Below are the code and all the weights of a small trained network. Each question names an input and a class and asks about switching units off, where a switched-off unit gives its printed mean instead of its output.

import numpy as np


def w(rows, s, z=0):
    codes = np.array(rows[::2]) - 128.0
    scale = np.full(codes.shape[1], s)
    scale[-1] = z or s
    return codes * scale


def f(y):
    return np.maximum(y, 0)


def log_softmax(a):
    a = a - a.max(-1, keepdims=True)
    return a - np.log(np.exp(a).sum(-1, keepdims=True))


def net(x, mask):
    res = np.array(x, float).reshape(1, 3) / 4 @ E
    y = f(res @ A[0][:, :-1].T + A[0][:, -1])
    res = res + np.where(mask, y, B[0][:, -1]) @ B[0][:, :-1]
    return log_softmax(res[-1] @ U[:, :-1].T + U[:, -1])


A, B = {}, {}
E = w([
[93,191,146,184,170,52,161,225,134,183,20,29],'x0',
[18,68,221,57,222,184,151,154,251,100,112,158],'x1',
[221,148,224,154,102,246,117,146,114,63,31,165],'x2',
],0.011)
A[0] = w([
[112,151,83,140,97,61,139,122,174,156,116,103,153],'neuron 1',
[52,112,143,106,178,118,227,146,190,133,107,139,113],'neuron 2',
[173,139,130,75,112,176,63,117,132,63,135,145,127],'neuron 3',
[206,200,82,189,84,145,72,87,47,143,142,158,241],'neuron 4',
[123,137,99,183,83,169,97,100,52,123,163,110,175],'neuron 5',
[177,81,141,130,72,192,108,59,129,47,94,210,130],'neuron 6',
[162,195,180,191,124,175,170,179,154,147,2,84,45],'neuron 7',
[189,172,92,152,85,80,90,104,55,188,143,103,254],'neuron 8',
[127,88,89,121,134,144,59,40,174,127,216,108,196],'neuron 9',
[89,65,88,91,106,114,127,83,111,149,214,157,202],'neuron 10',
[65,74,194,103,209,137,203,141,245,108,117,187,130],'neuron 11',
[93,102,126,157,124,66,224,122,142,204,119,88,134],'neuron 12',
[138,165,109,164,79,112,152,149,103,151,133,107,164],'neuron 13',
[153,157,183,152,121,158,113,177,120,110,58,76,67],'neuron 14',
[89,114,117,142,127,77,141,128,133,164,131,89,121],'neuron 15',
[140,67,205,53,171,176,136,119,163,64,93,165,100],'neuron 16',
[65,160,119,125,147,86,167,160,102,174,139,91,135],'neuron 17',
[164,136,71,170,136,54,98,148,106,153,145,81,181],'neuron 18',
[107,113,80,114,136,124,107,142,146,135,240,125,186],'neuron 19',
[60,111,119,130,178,156,169,153,190,130,117,128,120],'neuron 20',
[99,135,102,119,170,55,182,154,120,153,125,97,122],'neuron 21',
[151,97,110,132,116,192,98,118,120,79,117,150,132],'neuron 22',
],0.0091,0.0068)
B[0] = w([
[112,154,68,172,119,88,104,184,126,129,121,95,174],'neuron 1',
[126,117,141,54,156,108,120,140,168,182,154,125,189],'neuron 2',
[88,98,184,120,100,171,180,160,164,69,115,57,185],'neuron 3',
[236,109,129,135,17,112,203,151,72,76,87,146,250],'neuron 4',
[163,163,165,157,100,142,142,135,95,112,74,141,193],'neuron 5',
[98,77,187,121,87,202,218,164,157,79,87,78,223],'neuron 6',
[181,154,98,134,154,93,24,38,118,195,221,227,209],'neuron 7',
[171,146,72,219,89,74,123,138,104,104,99,116,238],'neuron 8',
[132,197,140,140,146,145,45,8,75,155,149,208,203],'neuron 9',
[183,211,126,141,151,147,77,83,62,182,197,192,206],'neuron 10',
[93,104,153,66,195,190,120,93,244,193,158,117,229],'neuron 11',
[106,118,81,145,124,71,152,168,160,125,68,86,179],'neuron 12',
[167,144,84,208,96,147,117,151,131,124,151,100,178],'neuron 13',
[138,179,81,142,110,128,71,33,69,174,164,254,181],'neuron 14',
[84,124,99,149,106,85,158,159,179,117,146,104,165],'neuron 15',
[63,140,190,123,116,215,142,88,168,106,181,123,210],'neuron 16',
[111,126,92,127,146,75,129,185,150,112,112,65,177],'neuron 17',
[121,122,93,184,84,106,96,155,117,109,126,117,201],'neuron 18',
[153,188,119,118,125,95,35,72,104,176,167,178,187],'neuron 19',
[127,135,165,60,170,136,117,146,194,180,127,136,180],'neuron 20',
[94,117,131,109,157,110,178,201,166,114,81,107,176],'neuron 21',
[109,70,152,132,81,171,154,130,144,82,93,106,177],'neuron 22',
],0.0089,0.021)
U = w([
[219,171,91,164,99,97,73,31,2,175,147,234,255],'0',
[150,168,154,80,230,149,50,10,138,229,206,218,87],'1',
[146,149,79,184,126,78,137,207,145,65,77,24,132],'2',
[55,65,119,39,183,96,160,200,195,225,101,34,93],'3',
[226,63,173,124,98,162,237,127,73,69,32,91,143],'4',
[11,14,183,108,129,187,182,86,184,104,136,80,79],'5',
],0.008,0.0027)

Each question gives the input, the list of numbers given to net, and the class t.
The units are the neurons (one row each of A and B). Each row of codes is followed by its name. A weight is (code - 128) times the scale printed after its matrix; where a second scale follows, it is the last column's (A, B and U).
mask holds one flag per neuron, in row order. A switched-off neuron (its flag False) gives its mean, the last column of its row in B, instead of its output. The means were averaged over made-up inputs and are rounded, as every weight is.
A unit's drop is (log p(t) with every unit on - log p(t) with that unit switched off) / (log p(t) with every unit on - log p(t) with every unit switched off).
The circuit of an input: a set's keep is (log p(t) with only the set's units on - log p(t) with every unit switched off) / (log p(t) with every unit on - log p(t) with every unit switched off). Starting from the 12 units with the biggest drops (on a tie, the unit counted first), units are removed one at a time, each time the one whose removal leaves the highest keep (on an exact tie, the one counted first), for as long as the keep stays at least 0.8.
circuit, biggest first: the units of the circuit, biggest drop first
k most important neurons: the k neurons with the biggest drops, biggest first
drop when u is switched off: that unit's drop, to one decimal
input [0,8,5], class 5: circuit, biggest first : neuron 16
input [-2,1,1], class 5: circuit, biggest first : neuron 7; neuron 4
input [0,6,4], class 5: 2 most important neurons : neuron 10; neuron 9
input [0,-7,1], class 4: 2 most important neurons : neuron 4; neuron 7
input [3,-2,0], class 2: 2 most important neurons : neuron 9; neuron 10
input [3,5,0], class 3: 2 most important neurons : neuron 9; neuron 10
input [1,-1,-4], class 2: 2 most important neurons : neuron 7; neuron 14
input [0,3,-1], class 1: 2 most important neurons : neuron 6; neuron 3
input [0,-7,8], class 4: 2 most important neurons : neuron 6; neuron 4
input [5,7,0], class 3: 3 most important neurons : neuron 9; neuron 10; neuron 19
input [0,-1,2], class 4: drop when neuron 9 is switched off : 0.2
input [1,2,2], class 1: drop when neuron 6 is switched off : 0.3
input [-6,-2,1], class 4: drop when neuron 7 is switched off : 0.3
input [2,2,5], class 1: drop when neuron 8 is switched off : 0.0
input [8,5,2], class 1: circuit, biggest first : neuron 7
